Here is a tiny trained network, its code and every weight. The questions are about switching its units off for an input and a class, where a switched-off unit gives its printed mean instead of its output.

import numpy as np


def w(rows, s, z=0):
    codes = np.array(rows[::2]) - 128.0
    scale = np.full(codes.shape[1], s)
    scale[-1] = z or s
    return codes * scale


def f(y):
    return y / 2 * (1 + np.tanh(0.7978845608 * (y + 0.044715 * y**3)))


def log_softmax(a):
    a = a - a.max(-1, keepdims=True)
    return a - np.log(np.exp(a).sum(-1, keepdims=True))


def net(x, mask):
    res = np.array(x, float).reshape(1, 5) / 4 @ E
    y = f(res @ A[0][:, :-1].T + A[0][:, -1])
    res = res + np.where(mask, y, B[0][:, -1]) @ B[0][:, :-1]
    return log_softmax(res[-1] @ U[:, :-1].T + U[:, -1])


A, B = {}, {}
E = w([
[130,14,143,84,143,158,185,165],'x0',
[135,155,101,194,188,147,164,50],'x1',
[68,100,79,180,84,173,121,178],'x2',
[89,182,255,173,50,39,165,145],'x3',
[208,219,141,137,137,121,36,134],'x4',
],0.0084)
A[0] = w([
[82,62,127,60,154,222,97,132,106],'N1',
[121,55,63,135,140,78,171,123,111],'N2',
[125,84,181,127,155,50,153,162,160],'N3',
[78,55,177,165,179,128,163,142,101],'N4',
[90,106,88,247,160,107,254,111,123],'N5',
[69,140,24,120,86,210,105,168,252],'N6',
],0.0083,0.0042)
B[0] = w([
[111,17,68,73,149,194,144,42,217],'N1',
[136,106,113,100,231,215,143,131,180],'N2',
[193,126,191,70,146,55,204,107,184],'N3',
[122,138,109,76,146,92,215,97,175],'N4',
[23,120,110,101,142,219,255,26,200],'N5',
[71,53,59,207,149,198,18,230,254],'N6',
],0.0077,0.0084)
U = w([
[52,189,80,201,77,110,48,222,183],'0',
[112,137,223,107,72,40,133,222,254],'1',
[35,145,100,138,155,145,231,36,50],'2',
[206,230,87,85,199,60,49,112,254],'3',
[159,83,88,51,161,77,200,164,1],'4',
[82,9,38,95,187,255,91,140,84],'5',
],0.0076,0.0031)

Each question gives the input, the list of numbers given to net, and the class t.
The units are the neurons (one row each of A and B). Each row of codes is followed by its name. A weight is (code - 128) times the scale printed after its matrix; where a second scale follows, it is the last column's (A, B and U).
mask holds one flag per neuron, in row order. A switched-off neuron (its flag False) gives its mean, the last column of its row in B, instead of its output. The means were averaged over made-up inputs and are rounded, as every weight is.
A unit's drop is (log p(t) with every unit on - log p(t) with that unit switched off) / (log p(t) with every unit on - log p(t) with every unit switched off).
The circuit of an input: a set's keep is (log p(t) with only the set's units on - log p(t) with every unit switched off) / (log p(t) with every unit on - log p(t) with every unit switched off). Starting from all 6 units, units are removed one at a time, each time the one whose removal leaves the highest keep (on an exact tie, the one counted first), for as long as the keep stays at least 0.8.
units of the circuit, in order: the units of the circuit, biggest drop first
most important unit: the unit with the biggest drop
k most important neurons: the k neurons with the biggest drops, biggest first
drop of u: that unit's drop, to one decimal
input [-2,-3,-1,4,0], class 1: most important unit => N6
input [-1,-5,0,2,1], class 1: units of the circuit, in order => [N6 N1]
input [-1,-4,-4,4,-4], class 1: units of the circuit, in order => [N1 N5]
input [-1,1,4,1,7], class 0: units of the circuit, in order => [N3 N1]
input [-5,7,-7,-7,-5], class 2: 2 most important neurons => [N6 N5]
input [6,-3,6,5,-1], class 1: 2 most important neurons => [N3 N1]
input [8,-4,1,7,-5], class 2: 2 most important neurons => [N5 N4]
input [4,2,7,3,-1], class 2: 2 most important neurons => [N5 N4]
input [5,7,-7,-8,7], class 3: 3 most important neurons => [N6 N5 N2]
input [0,7,0,-2,-4], class 2: 2 most important neurons => [N5 N6]
input [-6,3,8,0,0], class 0: 2 most important neurons => [N1 N2]
input [7,0,8,5,-6], class 2: 2 most important neurons => [N5 N4]
input [-4,-7,3,0,-2], class 0: drop of N1 => 0.2
input [-3,-1,2,-1,0], class 0: drop of N2 => 0.1
input [6,-2,2,8,-7], class 2: drop of N2 => 0.0
